Here is a tiny trained network, its code and every weight. The questions are about switching its units off for an input and a class, where a switched-off unit gives its printed mean instead of its output.

import numpy as np


def w(rows, s, z=0):
    codes = np.array(rows[::2]) - 128.0
    scale = np.full(codes.shape[1], s)
    scale[-1] = z or s
    return codes * scale


def f(y):
    return np.maximum(y, 0)


def log_softmax(a):
    a = a - a.max(-1, keepdims=True)
    return a - np.log(np.exp(a).sum(-1, keepdims=True))


def net(x, mask):
    res = np.array(x, float).reshape(1, 8) / 4 @ E
    y = f(res @ A[0][:, :-1].T + A[0][:, -1])
    res = res + np.where(mask, y, B[0][:, -1]) @ B[0][:, :-1]
    return log_softmax(res[-1] @ U[:, :-1].T + U[:, -1])


A, B = {}, {}
E = w([
[124,131,122,143,138],'x0',
[125,130,126,125,130],'x1',
[129,134,124,126,129],'x2',
[128,130,131,127,123],'x3',
[131,124,128,128,130],'x4',
[145,47,28,81,134],'x5',
[61,52,135,237,2],'x6',
[249,187,71,164,22],'x7',
],0.0076)
A[0] = w([
[88,51,203,112,186,48],'N1',
[124,145,206,151,141,145],'N2',
[156,42,103,123,154,156],'N3',
[98,174,95,180,156,224],'N4',
[62,82,163,93,147,68],'N5',
[151,108,137,104,125,250],'N6',
[75,37,15,87,91,94],'N7',
[97,207,198,166,99,99],'N8',
[87,231,156,156,113,69],'N9',
[160,191,85,32,217,71],'N10',
[63,129,95,144,189,88],'N11',
[178,145,107,125,59,78],'N12',
[110,79,18,60,108,57],'N13',
[197,128,144,140,100,66],'N14',
[218,233,62,147,44,100],'N15',
[87,173,165,117,93,84],'N16',
[193,50,60,136,176,107],'N17',
[80,58,106,227,75,73],'N18',
[164,212,114,45,161,65],'N19',
[44,91,127,135,10,56],'N20',
],0.011,0.014)
B[0] = w([
[156,54,129,220,184,161],'N1',
[199,122,155,84,64,168],'N2',
[142,162,180,95,69,180],'N3',
[109,98,121,64,26,223],'N4',
[114,54,129,161,203,155],'N5',
[15,120,134,107,8,251],'N6',
[208,152,168,80,131,180],'N7',
[209,151,146,35,171,162],'N8',
[182,141,176,100,167,144],'N9',
[124,188,119,193,141,198],'N10',
[140,65,106,134,154,152],'N11',
[69,87,141,163,231,156],'N12',
[211,136,167,118,160,156],'N13',
[114,100,128,166,203,139],'N14',
[109,8,145,122,186,209],'N15',
[176,153,123,128,146,135],'N16',
[178,136,170,101,124,167],'N17',
[115,254,65,151,215,180],'N18',
[106,182,56,231,156,171],'N19',
[144,185,60,183,161,168],'N20',
],0.0086,0.014)
U = w([
[150,231,47,231,192,48],'0',
[141,2,114,185,230,14],'1',
[111,125,112,139,87,233],'2',
[131,129,108,144,83,217],'3',
[252,167,177,106,135,2],'4',
[111,126,102,145,92,193],'5',
[125,112,94,150,79,167],'6',
[105,123,106,147,88,151],'7',
],0.0097,0.0078)

Each question gives the input, the list of numbers given to net, and the class t.
The units are the neurons (one row each of A and B). Each row of codes is followed by its name. A weight is (code - 128) times the scale printed after its matrix; where a second scale follows, it is the last column's (A, B and U).
mask holds one flag per neuron, in row order. A switched-off neuron (its flag False) gives its mean, the last column of its row in B, instead of its output. The means were averaged over made-up inputs and are rounded, as every weight is.
A unit's drop is (log p(t) with every unit on - log p(t) with that unit switched off) / (log p(t) with every unit on - log p(t) with every unit switched off).
The circuit of an input: a set's keep is (log p(t) with only the set's units on - log p(t) with every unit switched off) / (log p(t) with every unit on - log p(t) with every unit switched off). Starting from the 12 units with the biggest drops (on a tie, the unit counted first), units are removed one at a time, each time the one whose removal leaves the highest keep (on an exact tie, the one counted first), for as long as the keep stays at least 0.8.
circuit, biggest first: the units of the circuit, biggest drop first
top k neurons: the k neurons with the biggest drops, biggest first
drop when u is switched off: that unit's drop, to one decimal
input [-1,8,7,1,-5,4,7,8], class 1: circuit, biggest first	N15
input [1,-2,-5,-6,3,-4,1,6], class 1: top 2 neurons	N15, N12
input [-6,-1,-4,-5,1,3,8,-7], class 0: top 3 neurons	N18, N20, N15
input [-3,1,-3,-4,1,7,-8,-8], class 0: top 2 neurons	N10, N15
input [0,3,6,1,-2,-7,-1,2], class 4: top 3 neurons	N8, N9, N2
input [-5,-5,-7,6,-7,8,-2,4], class 4: top 3 neurons	N13, N7, N17
input [-7,-2,4,0,-5,-3,-8,5], class 0: top 2 neurons	N19, N10
input [-2,-4,-1,1,-1,8,2,-4], class 4: top 2 neurons	N7, N13
input [-7,-3,0,5,-7,6,3,-7], class 1: top 2 neurons	N5, N1
input [-4,-2,-7,-3,-1,-4,8,2], class 0: top 2 neurons	N18, N20
input [2,5,8,3,4,-6,-8,5], class 0: top 2 neurons	N19, N10
input [-8,-4,2,6,2,5,8,7], class 0: top 2 neurons	N18, N20
input [0,-6,-3,4,2,8,-4,4], class 4: top 2 neurons	N13, N17
input [0,1,-8,-7,8,-6,-8,3], class 0: circuit, biggest first	N19
input [6,-4,0,-1,2,-4,-8,-5], class 0: top 2 neurons	N10, N19
input [-1,4,0,1,-7,-1,7,6], class 0: top 2 neurons	N18, N20
input [0,6,0,-1,8,3,-8,3], class 0: top 2 neurons	N19, N10
input [4,7,6,1,2,1,-3,-8], class 1: drop when N5 is switched off	0.6
input [7,-3,8,-8,7,8,8,2], class 0: drop when N20 is switched off	0.3
input [-7,-6,-8,3,7,-5,6,-8], class 1: drop when N1 is switched off	0.8
input [8,3,4,-6,-8,-5,-8,-5], class 0: drop when N9 is switched off	0.0
